[[  9   9 -25 -54   5  18  51 -48  12 -31  16 -61  21 -23  10 -23]
 [ -1   3  -8 -16   5   7  14 -12   3  -9   1 -17   4  -5   2  -5]
 [ -7  -2  10  20  -6  -9 -23  24  -3  13  -1  25 -11  12  -1   8]
 [ -3  12 -14 -29 -21   7  14  -7  10 -12   3 -25  -2  -1   2  -7]
 [  5   8 -18 -38  -2  13  35 -29   9 -19  11 -40   9 -12   6 -15]
 [-12  -4  16  32 -20 -14 -33  40  -6  21  -6  40 -20  20  -5  19]]
->
[[ -1   3  -8 -16   5   7  14 -12   3  -9   1 -17   4  -5   2  -5]
 [ -3  12 -14 -29 -21   7  14  -7  10 -12   3 -25  -2  -1   2  -7]
 [-12  -4  16  32 -20 -14 -33  40  -6  21  -6  40 -20  20  -5  19]]

[[ 35  14 -30   2 -69  -2  -8 -35]
 [ -5  12 -45  33  56  19  26  29]
 [ -7  27  65 -24  11  -1  48  14]
 [-51   8 -22 -14 -29 -17  27  56]
 [ 12   2  21 -15   6  25  54 -63]]
->
[[ -5  12 -45  33  56  19  26  29]
 [-51   8 -22 -14 -29 -17  27  56]]

[[ 25 -18   3 -31]
 [-39 -46 -17 -25]
 [-42  37 -57  18]
 [-10  -3  37 -20]
 [  1  -3 -23 -23]
 [ -1  32  54   5]
 [  8 -52  25   0]]
->
[[-39 -46 -17 -25]
 [-10  -3  37 -20]
 [ -1  32  54   5]]

[[-20  -9  17  10 -15  17 -20   7 -25]
 [-13   1  -1   1  -9  -2 -11  -6  -8]
 [ -2  -5   3  11   4   1   3  10  -1]
 [ 63 -40 -53 -51  67 -57  41 -34  43]
 [ -7   1  12   3 -10   8 -15  -6 -10]
 [ 29 -26 -33 -23  24 -33  18  -3   9]
 [  1  -6 -13  -5   2 -17  11   5   2]
 [ -6  24 -10 -36 -19 -30 -10 -35   9]
 [  1  50 -19 -38 -23 -27   6 -32  34]]
->
[[-13   1  -1   1  -9  -2 -11  -6  -8]
 [ 63 -40 -53 -51  67 -57  41 -34  43]
 [ 29 -26 -33 -23  24 -33  18  -3   9]
 [ -6  24 -10 -36 -19 -30 -10 -35   9]]

[[-17   1 -14   8  47  16]
 [ 43 -20 -23  18   6 -22]
 [-14  27  16 -15  41  26]
 [  3   8 -34  29  16  27]
 [ 14   2 -10  63   5  -1]
 [ 62  19  15  -3  -3 -13]
 [  5  22  35  14  34  -9]]
->
[[ 43 -20 -23  18   6 -22]
 [  3   8 -34  29  16  27]
 [ 62  19  15  -3  -3 -13]]

[[-27  -5  18]
 [ 10 -27 -58]
 [ -2   7   8]
 [  4  39  10]
 [ 11 -31  -1]
 [-10 -34 -18]]
->
[[ 10 -27 -58]
 [  4  39  10]
 [-10 -34 -18]]

[[-23 -19  -2 -25 -44 -52   0]
 [ -1  -5  18   4  -6   4  28]
 [  7  15  14   7  10  -2   2]
 [ 18  10  -1  10  14  15   7]
 [ 37 -12  -7  -4  19  67   0]
 [ 12  22  -6  18  22 -10   8]]
->
[[ -1  -5  18   4  -6   4  28]
 [ 18  10  -1  10  14  15   7]
 [ 12  22  -6  18  22 -10   8]]
